Each row has a class, written after it.
53 -585 253 -126 -158 -88 57 -130 -316 275 -277 -271 -127 668 -106 405 185 215 186 335 91 339 520 139 -107 215 -226 45 -365 -562 391 -360 -333 -541 -364 438 -147 239 329 24 -226
D
9 62 275 211 297 -329 53 -4 -589 -132 267 -236 -200 278 410 34 118 -85 296 129 -120 -226 50 305 -111 37 124 -677 -211 -264 296 450 33 482 -189 -104 607 15 -151 -15 299
Q
102 21 27 29 -349 -106 85 88 -222 30 -199 5 179 -87 -23 82 246 257 37 -66 44 209 49 -62 -250 -153 269 -117 210 107 -36 433 -84 209 -241 -317 58 -1 687 -54 32
M
147 183 -425 -13 363 535 51 -157 503 298 114 113 -352 307 -65 -67 12 166 397 128 67 98 -348 54 -54 -88 -186 245 200 -93 242 -306 -63 389 -209 330 -101 304 -470 -383 -59
S
431 435 115 -37 260 -51 -290 24 -290 -175 -90 194 239 -29 480 -31 295 -36 -159 408 84 91 155 28 109 -174 -122 546 -119 535 -125 -95 20 284 877 -299 -398 83 106 -208 91
D
366 -259 61 -96 66 272 101 -347 266 -58 26 45 -186 342 -22 531 -80 -111 -131 215 15 473 177 140 112 157 55 419 -57 -75 170 -256 -26 307 33 683 -216 -209 604 -149 -36
Q
695 343 -703 -77 554 194 271 146 286 -139 18 -443 149 140 -111 29 -205 -148 -529 -36 -110 154 -96 279 152 41 -178 109 -334 122 -347 -298 62 -155 69 240 -164 -98 -249 -174 141
B
368 318 91 -13 -82 -172 241 79 293 -74 398 113 133 185 -201 145 217 120 -10 -158 98 73 -55 84 9 123 -63 -135 105 39 -74 179 -114 321 75 -306 -83 -14 63 -157 153
N
-421 211 -342 -9 328 -287 117 526 57 -445 -238 -96 118 -78 457 -336 67 -51 -515 358 35 -259 -119 269 -14 -270 -12 -39 -318 -217 -330 572 93 -205 566 -356 -181 16 -90 -25 -23
S
258 458 -41 -4 604 219 -254 71 1 -74 380 58 -119 73 -116 -166 -144 -110 444 92 287 111 -155 275 176 8 -36 321 -10 72 -175 -4 231 262 58 485 -103 -309 -558 -386 266
W
351 632 -11 -132 77 44 -208 376 1 -193 181 107 311 36 100 100 49 -17 -136 199 226 74 -34 191 99 59 -165 689 52 180 24 -31 10 293 19 -399 -354 -146 -104 91 -93
D
97 -36 17 -28 39 280 15 364 -247 -106 -54 11 251 -78 -10 -139 207 68 -69 236 304 179 145 -33 -253 -41 -59 175 -78 288 -419 23 -120 300 249 -203 -106 -65 -403 -63 -88
D
520 412 -385 139 472 -98 -64 9 393 -22 -69 -282 226 49 113 -325 -26 163 -362 111 6 -61 -148 130 -3 -215 79 106 52 443 -334 -175 -77 -121 429 -334 -270 365 76 -256 -1
Y
654 55 -234 -135 -88 -146 420 2 608 -88 77 83 -180 18 249 8 -119 -38 -215 -159 -73 -53 -13 -47 -68 255 -61 -132 -198 -304 -99 -217 18 -118 -80 -244 476 28 -230 94 -376
D
141 411 158 -47 549 -72 -172 35 179 -359 439 231 -477 44 345 -445 218 -449 161 48 -144 -198 -27 377 -41 -208 -293 229 18 -164 -86 326 232 644 191 266 -182 -183 -822 -154 208
E
-76 342 -268 -119 115 78 265 540 -141 -158 455 -51 182 586 8 -77 82 -114 230 285 154 -63 83 240 -33 22 -289 -42 -326 80 -128 -33 3 458 160 -207 -62 -113 -147 -231 -31
Y
87 -224 -258 42 -84 190 273 -1 74 100 321 -198 -196 157 66 -204 78 242 -91 127 22 -218 -117 164 -135 -36 -30 -189 171 261 3 -287 -90 -72 -20 -177 68 332 271 -259 3
E
-74 -516 -337 -156 -71 206 -184 109 -415 194 249 87 -511 189 63 127 55 27 -109 289 33 -523 228 412 -112 -325 113 313 -90 -351 81 -758 124 1 218 253 622 -16 -98 -81 -249
F
568 342 325 151 446 160 -179 -4 -359 54 -87 93 -536 15 -50 -212 148 143 347 417 -105 286 -78 129 -311 -214 -248 271 126 63 142 549 -23 548 -57 -13 16 -244 -810 -283 271
B
-59 45 -49 -1 140 -16 108 -202 -263 -38 109 -209 -53 -120 310 -130 198 122 51 89 75 -174 -82 163 15 35 91 248 218 113 114 -154 -39 84 -71 15 240 132 -314 -22 -7
Q
21 -129 123 -5 -323 417 146 -400 194 -76 -387 318 -81 206 264 151 -149 157 -441 661 -22 84 38 -311 -128 -21 0 281 57 90 -38 -289 -216 111 -30 -79 -159 129 27 -162 -55
F
188 140 94 -19 -203 216 -387 50 206 6 -194 20 412 -32 290 110 -245 166 126 59 8 173 122 145 -74 112 183 688 -126 392 175 -178 -31 324 327 25 -461 -23 -48 126 -262
M
318 550 501 87 27 -114 -124 -315 394 -104 135 145 -58 -36 302 -427 -39 -102 290 20 -107 -160 -328 -282 105 170 -19 -209 272 98 74 303 184 568 -105 -169 -38 -46 -455 -212 266
N
398 712 -215 86 583 264 -69 46 141 -108 202 -113 61 -322 159 -412 -23 133 16 281 -7 -275 -440 98 71 -44 158 -180 324 479 -129 -1 50 566 108 -154 60 140 -359 -395 265
N
-13 -357 -297 -152 -138 -199 14 47 41 -1 346 -263 -345 34 -177 123 -69 21 -92 9 -399 -261 205 248 -171 -301 44 -76 -8 -269 76 43 187 -171 78 -57 391 62 -79 264 187
F
539 46 -143 86 3 -386 288 -7 248 -357 11 -104 -216 -267 402 -188 276 -194 -196 -91 -56 107 151 132 -212 262 -115 44 41 -271 -120 386 56 177 -130 -195 -360 118 -291 125 -3
M
129 -233 -68 97 52 252 -137 47 -390 -165 221 -150 -203 45 138 21 7 -61 142 -365 98 170 211 166 33 -89 -110 66 -211 105 -55 -503 119 315 -5 474 26 -137 306 -60 123
E
504 198 301 -284 113 58 83 46 46 162 73 229 129 347 133 80 -63 -201 63 344 284 33 87 57 118 107 -286 577 -309 57 195 -273 64 183 339 -138 -250 107 -364 -395 -372
D
-229 392 -20 -292 224 242 408 -195 -143 281 -438 391 77 440 -130 338 -276 105 118 259 75 139 -307 -379 183 -6 -8 705 12 -139 329 -404 -181 -31 -150 311 -381 1 -112 -139 -287
S
466 11 97 19 329 58 -13 68 68 45 75 -78 -426 -74 40 -28 -9 -204 -11 98 -111 -54 -191 257 108 23 -249 -568 -256 -243 6 343 279 -97 -28 448 505 -26 -74 -123 388
Y
110 164 70 -266 -64 95 -244 -47 191 320 282 56 -108 88 -7 37 61 9 -102 275 23 -166 271 377 -45 -217 133 -26 35 -259 -94 -311 37 232 117 226 273 51 42 -182 -8
F
172 259 201 -293 -47 28 14 -115 82 271 -354 -60 291 211 246 176 -74 290 50 313 -89 234 202 228 88 -328 167 454 -28 383 487 -144 -23 -39 183 -40 -501 86 290 4 -226
M
212 -157 86 203 616 -346 174 -158 -128 -94 56 -450 81 -25 122 40 -136 -271 -72 -474 -95 95 236 262 36 168 459 -17 -142 289 248 354 151 -211 146 164 -26 -48 470 -18 -61
F
40 90 310 281 334 50 -359 336 -66 198 202 -182 -73 249 -166 -73 -120 219 321 110 -27 -195 -37 247 -137 87 142 244 -17 140 198 667 58 -86 115 31 279 180 339 -68 411
D
-110 518 -364 68 118 583 -508 -51 231 -8 105 -45 116 -156 208 -498 -24 -20 -82 540 -149 -251 54 102 33 -298 171 221 299 600 -235 -358 90 579 10 -5 -358 154 -64 -316 221
Q
-226 266 -85 175 163 -19 -134 227 25 -119 73 -162 165 -85 30 -96 -68 65 95 -311 -52 24 412 293 34 91 -82 313 -255 173 78 144 -238 -111 -62 -48 -506 -124 -49 71 -43
B
281 422 -384 -279 242 64 230 -97 660 176 -163 125 -141 2 243 105 -115 182 -287 459 55 207 -295 352 106 -174 -328 456 -49 -182 6 -113 -145 -152 151 107 -299 235 35 -248 -215
E
-173 149 -153 -256 168 383 369 -126 397 -56 -114 224 332 418 39 -97 -231 138 298 92 148 251 -11 -301 15 -172 -31 650 -17 541 59 -368 -142 128 325 -40 -693 163 -166 -311 -460
B
438 625 400 127 -57 176 124 -263 666 -196 142 228 -85 -430 387 -519 -24 -21 -120 115 -70 78 -304 -183 -47 411 -97 -138 149 415 -382 316 28 674 352 15 -124 75 -214 -396 300
B
314 596 22 -320 -223 27 -251 -114 267 233 -44 127 55 -252 -179 -58 46 168 -45 272 31 -72 11 161 92 -18 46 -78 280 -308 23 -646 -134 40 -526 15 138 -23 -305 -10 -390
S
246 628 431 166 470 140 -335 73 -372 -214 275 192 26 -73 420 -390 306 -100 243 -158 -98 95 -1 74 2 -197 90 -19 228 667 -162 350 171 899 752 70 -297 -209 -83 -208 564
N
-309 507 -37 68 368 -250 -219 196 -407 -448 69 -250 269 292 156 -205 145 37 214 549 -146 -26 213 205 -155 -217 -24 111 -71 153 -3 134 -228 741 203 -389 -160 -88 -270 -191 -32
W
38 706 51 -154 -105 -73 82 -19 780 -146 244 208 177 -31 118 -197 -153 121 117 140 107 -60 -350 -252 -31 152 176 -345 153 -77 -272 -4 -4 569 -149 -259 264 124 206 -159 -133
W
409 -167 -9 156 296 -264 36 -115 22 -49 -59 -65 -638 -14 33 114 181 9 10 1 -205 -107 40 -9 -319 151 -234 283 -195 -540 218 218 -150 25 -225 37 437 128 -534 175 -48
Y
497 332 -515 -174 401 86 193 62 173 -346 61 361 -5 -168 507 -140 120 -247 -288 -168 180 48 -229 236 127 -177 -103 211 127 -44 -436 -162 150 277 631 85 -541 -56 -650 -237 -20
W
-233 178 183 -22 -31 222 -74 -23 -470 2 166 -242 361 392 234 123 -146 66 287 21 -60 323 419 264 302 102 -163 383 -191 429 224 -406 -89 283 580 327 -245 -144 260 -221 235
D
-15 497 286 -144 41 -155 -173 3 672 137 264 422 -199 -138 -349 39 -54 -290 -76 145 -142 -167 -182 -65 44 -27 60 144 81 -177 62 552 200 224 -214 -127 -59 -283 -343 102 130
M
214 87 -245 -271 543 217 437 -185 128 -50 -599 -135 -110 547 72 169 65 341 66 861 122 225 -305 -265 -176 64 -81 144 -247 -315 159 -105 -250 -190 -407 301 86 381 -71 -365 -279
F
387 204 330 278 -107 -251 -559 13 -361 -198 403 -62 -143 108 307 -376 305 11 176 134 -101 -343 143 26 -116 -66 -52 118 615 80 -58 169 67 517 267 -499 51 132 58 -41 446
M
-186 204 -48 119 -11 103 246 162 -173 -346 172 139 -87 -263 -139 -448 87 -223 -27 -420 -4 326 181 127 -123 -18 62 -658 43 -37 -476 429 -67 435 -162 -3 -6 -412 -122 -578 41
Q
20 -237 -77 27 -337 144 -24 259 105 -287 110 205 347 -77 89 96 217 -150 -392 -487 187 72 99 70 -84 93 242 55 -32 255 -238 162 73 50 259 -229 -189 -298 137 92 -114
M
181 231 -258 -318 -344 305 228 -178 653 -97 -217 358 241 54 129 139 -228 -172 -381 -217 -2 580 143 -144 219 -217 -92 860 36 236 -64 -301 144 160 196 -15 -832 -299 88 -115 -239
D
266 -204 -265 -179 -147 186 -19 203 -63 -26 -243 71 164 -175 101 39 -157 24 -438 -91 87 -19 -143 260 39 -265 -40 -169 -413 82 -328 -561 142 -347 267 177 83 69 -137 63 -234
N
26 -59 -186 305 88 -318 -79 160 -124 -229 201 -342 -46 -280 -54 -222 173 -51 -383 2 -84 -279 83 160 -34 -46 87 -287 57 208 -252 244 90 -326 -62 -335 -56 234 319 152 397
M
23 408 590 96 527 -314 -309 -102 -348 -57 163 191 108 47 65 41 -80 -397 -67 304 151 76 172 273 115 173 308 230 110 62 223 -78 97 348 353 36 -204 -50 116 -44 -224
N
-120 190 -416 -276 -77 419 -44 336 -201 110 162 154 471 52 -68 -125 -106 -134 164 -211 132 90 53 203 61 -257 -27 121 -139 520 -74 -324 97 -8 200 -194 -325 -149 -388 -269 -322
M
433 18 143 -91 136 -160 -206 134 47 -136 -455 -25 -91 -244 218 -75 99 -185 -245 -70 -161 95 177 43 -193 -27 -22 -234 -370 -348 -154 163 -71 125 -67 164 -41 -305 -247 173 -326
Y
-65 221 -293 24 40 -136 -61 500 -638 -403 478 -43 450 240 112 -25 393 -230 -128 -373 328 90 111 365 -7 -28 205 -631 -71 39 -223 5 94 275 157 -407 -88 -181 425 -220 -33
S
-320 -234 -253 -190 -69 106 193 31 -204 166 175 -140 16 373 -65 105 -126 79 366 -85 -20 -140 298 353 165 -208 139 81 -223 -65 313 -669 68 105 34 382 165 16 28 -208 -190
D
52 199 -138 -395 -145 231 371 -101 228 322 -175 207 180 458 -68 606 -58 277 -182 230 349 187 -350 -266 246 310 -268 559 -58 -292 302 -587 -204 -483 -243 42 -252 86 -119 185 -281
B
581 696 259 -275 -351 -77 -13 -94 607 -23 -57 473 66 -389 108 -106 42 16 -385 380 203 156 130 261 22 -126 -54 313 138 -32 -388 -327 -32 369 -64 -64 -462 -90 -342 19 -247
Y
436 -100 127 -318 108 19 331 -255 216 49 -301 22 -148 85 5 382 -67 49 -85 147 -112 190 -159 -103 76 44 -56 249 -128 -257 276 55 60 18 171 316 408 -91 -34 -178 -139
W
-112 -206 -54 407 519 -173 -109 61 -65 -191 102 -305 -230 115 -33 -11 82 17 -360 149 -91 -182 198 68 -21 -188 329 -2 -9 108 -146 314 151 -48 508 40 169 166 815 -38 562
E
-730 22 222 139 -53 -186 -16 -134 88 427 263 -206 -341 452 -407 1 -27 345 609 301 -192 -113 301 -12 -189 -129 120 212 -13 -161 506 189 -226 335 -319 -97 373 82 229 -213 65
M
154 232 327 259 543 -95 -247 106 -213 -276 112 -211 4 255 261 -293 -15 -203 381 -112 4 -80 86 196 100 111 -76 154 -31 233 491 252 214 292 145 -146 -46 161 -108 -284 -58
F
-304 -452 -59 230 50 80 119 188 -492 -14 -234 -244 -18 -125 24 2 -42 -110 -486 -267 -61 130 294 48 48 -214 -111 -365 -469 127 -425 40 -120 -253 289 212 274 -156 676 -105 233
D
-362 427 388 -142 28 -92 57 128 346 -1 -8 140 -111 52 61 -103 -293 -29 -370 506 -155 -53 192 -127 -66 7 323 196 -61 -148 -46 229 101 235 466 -138 399 -221 420 5 -102
Y
-129 332 -116 -65 -55 141 91 35 264 201 401 18 -260 222 -25 -192 -48 14 246 108 4 17 225 332 27 -138 -24 502 62 107 207 -391 283 340 -43 86 -65 21 -313 -72 -5
W
-65 171 64 0 -354 -364 -18 66 268 -588 116 -22 -12 -174 283 -382 -36 -175 -194 -69 -299 -231 244 89 -221 -138 103 81 -101 -177 -214 -61 160 746 174 -241 67 40 -181 90 -170
S
-469 142 -119 -122 -204 44 -49 51 53 168 660 -39 193 -9 -258 88 244 11 102 86 375 186 323 90 9 103 339 -325 250 57 -69 -57 -51 201 -250 -206 -431 -214 497 -121 84
E
-135 64 29 -152 -78 -25 -17 -114 297 236 97 107 -227 107 204 -131 -21 77 263 104 -79 -294 -315 -12 -72 -24 -104 297 110 -292 82 215 82 -17 -93 165 341 139 -162 27 54
N
538 -120 70 -174 -239 167 -108 -18 357 192 263 55 -107 79 -64 -45 -287 -183 -486 116 134 -337 -232 263 29 510 -175 107 -205 -253 -15 -633 65 -569 -166 43 198 45 -599 -100 -413
E
25 202 647 219 283 -221 -323 -197 -129 -206 117 -2 -368 49 103 -18 185 -36 31 246 5 90 236 351 40 68 52 -366 -93 -386 146 206 11 410 19 395 291 -3 142 -297 347
W
-249 -113 -340 -229 -41 376 -88 253 -63 -18 305 502 125 73 -168 80 78 -131 74 129 483 157 -116 292 75 -357 -79 239 -105 343 -126 -539 177 -36 303 31 -601 -19 -277 -104 -366
S
334 121 336 120 218 -352 91 -114 -124 -140 211 -59 170 255 245 23 -118 32 124 219 141 72 101 211 -3 85 316 477 164 399 290 190 67 274 588 -368 -169 137 436 -292 -132
M
51 -48 128 -85 -393 110 136 35 -101 98 -179 48 251 72 -135 113 -347 81 158 190 30 318 282 20 203 -95 -29 400 -219 463 -11 -625 143 140 356 84 -57 -282 -9 68 -239
D
243 -46 -284 -272 -372 -142 331 115 91 -40 84 -191 -55 33 381 -215 159 35 -156 -118 -45 -291 136 68 -56 19 -24 -44 -162 -211 -93 -509 150 20 -22 -131 223 264 46 15 -316
Q
-228 -302 -276 -34 -228 91 116 -12 295 53 23 23 -138 -21 -112 155 56 104 -193 49 6 264 103 304 -13 -203 -21 94 -93 103 70 155 33 -470 -175 41 -558 23 151 137 40
Q
-439 -397 -273 -103 -262 68 261 -131 284 -64 494 368 -420 164 -39 -259 -67 -391 69 68 -53 -181 290 -52 -107 -77 235 202 34 -16 -27 -376 321 220 206 -56 206 -116 -50 -263 -366
D
384 -260 128 -86 -188 402 -17 138 -223 -81 173 288 -171 284 207 100 29 -125 -88 -65 82 -122 -46 304 69 -97 -291 14 -401 136 51 -432 250 64 301 225 380 -136 -341 -161 -8
E
-416 -282 -647 -184 -99 127 44 0 543 -68 458 -207 -224 188 -433 11 -183 -81 464 96 -158 87 284 216 -58 -216 -191 599 -6 -92 317 -200 91 71 -509 29 -281 -53 -464 55 -229
D
-415 513 7 165 400 -105 -287 79 -303 -101 225 -48 358 376 26 99 37 120 58 425 252 225 189 162 127 -66 455 494 115 372 241 272 46 355 740 -304 -490 45 878 -540 244
Y
